Here is a tiny trained network, its code and every weight. The questions are about switching its units off for an input and a class, where a switched-off unit gives its printed mean instead of its output.

import numpy as np


def w(rows, s, z=0):
    codes = np.array(rows[::2]) - 128.0
    scale = np.full(codes.shape[1], s)
    scale[-1] = z or s
    return codes * scale


def f(y):
    return np.maximum(y, 0)


def log_softmax(a):
    a = a - a.max(-1, keepdims=True)
    return a - np.log(np.exp(a).sum(-1, keepdims=True))


def net(x, mask):
    res = np.array(x, float).reshape(1, 4) / 4 @ E
    y = f(res @ A[0][:, :-1].T + A[0][:, -1])
    res = res + np.where(mask, y, B[0][:, -1]) @ B[0][:, :-1]
    return log_softmax(res[-1] @ U[:, :-1].T + U[:, -1])


A, B = {}, {}
E = w([
[102,251,175,125,126,158,97,50],'x0',
[62,189,169,64,113,80,152,201],'x1',
[152,203,153,187,167,97,49,181],'x2',
[33,174,17,163,190,149,153,158],'x3',
],0.015)
A[0] = w([
[182,153,168,55,44,119,109,105,45],'N0',
[97,98,95,2,50,166,166,57,103],'N1',
[122,212,175,105,107,180,103,44,94],'N2',
[127,81,168,150,68,165,112,177,72],'N3',
[235,93,250,105,96,82,107,126,4],'N4',
[78,175,198,87,46,63,172,205,121],'N5',
[173,155,191,156,186,85,53,174,123],'N6',
[185,43,111,165,75,91,119,240,134],'N7',
[248,95,106,156,141,173,81,95,117],'N8',
[126,124,139,217,122,138,146,61,107],'N9',
],0.01,0.0032)
B[0] = w([
[81,111,64,126,86,137,115,138,210],'N0',
[242,190,59,148,184,184,52,135,240],'N1',
[116,141,58,16,59,60,175,86,237],'N2',
[108,141,125,107,154,121,168,164,163],'N3',
[56,162,62,175,154,170,135,141,253],'N4',
[170,37,133,231,255,44,173,86,246],'N5',
[219,161,57,120,159,127,67,142,222],'N6',
[107,135,101,17,99,61,132,110,231],'N7',
[151,50,101,161,169,144,190,94,214],'N8',
[109,108,188,160,128,105,159,85,175],'N9',
],0.0098,0.016)
U = w([
[164,75,158,183,151,93,196,64,100],'0',
[240,153,107,95,140,168,54,169,109],'1',
[116,122,120,13,101,85,172,117,102],'2',
[4,154,68,170,137,185,164,181,171],'3',
[139,107,139,96,144,117,118,101,253],'4',
[107,105,180,109,98,118,107,130,78],'5',
[135,170,210,141,122,175,162,138,93],'6',
],0.014,0.0069)

Each question gives the input, the list of numbers given to net, and the class t.
The units are the neurons (one row each of A and B). Each row of codes is followed by its name. A weight is (code - 128) times the scale printed after its matrix; where a second scale follows, it is the last column's (A, B and U).
mask holds one flag per neuron, in row order. A switched-off neuron (its flag False) gives its mean, the last column of its row in B, instead of its output. The means were averaged over made-up inputs and are rounded, as every weight is.
A unit's drop is (log p(t) with every unit on - log p(t) with that unit switched off) / (log p(t) with every unit on - log p(t) with every unit switched off).
The circuit of an input: a set's keep is (log p(t) with only the set's units on - log p(t) with every unit switched off) / (log p(t) with every unit on - log p(t) with every unit switched off). Starting from all 10 units, units are removed one at a time, each time the one whose removal leaves the highest keep (on an exact tie, the one counted first), for as long as the keep stays at least 0.8.
units of the circuit, in order: the units of the circuit, biggest drop first
top k neurons: the k neurons with the biggest drops, biggest first
drop of u: that unit's drop, to one decimal
input [-3,4,8,7], class 1: units of the circuit, in order : (N6)
input [-3,5,-2,-7], class 3: top 2 neurons : (N4, N0)
input [-5,4,-6,6], class 1: top 3 neurons : (N1, N4, N2)
input [-4,-3,2,-4], class 2: top 2 neurons : (N7, N5)
input [7,-5,0,0], class 2: top 2 neurons : (N2, N5)
input [-5,-7,5,-2], class 0: top 2 neurons : (N8, N1)
input [-3,-2,3,3], class 4: top 4 neurons : (N1, N4, N2, N5)
input [-4,-3,-1,-6], class 3: top 3 neurons : (N4, N2, N5)
input [-3,7,-8,-3], class 1: top 2 neurons : (N1, N8)
input [-1,5,-5,-6], class 3: top 3 neurons : (N4, N0, N6)
input [-1,4,-4,-2], class 0: top 2 neurons : (N5, N6)
input [5,6,-3,4], class 0: top 2 neurons : (N5, N7)
input [-7,-7,-8,6], class 1: top 2 neurons : (N1, N5)
input [-1,-3,-2,-6], class 3: top 2 neurons : (N4, N5)
input [-7,-5,-2,-3], class 2: units of the circuit, in order : (N7)
input [-7,-6,3,-5], class 2: drop of N7 : 1.8
input [-1,6,1,5], class 0: drop of N5 : 0.5
input [1,-3,1,-8], class 3: drop of N4 : 0.6
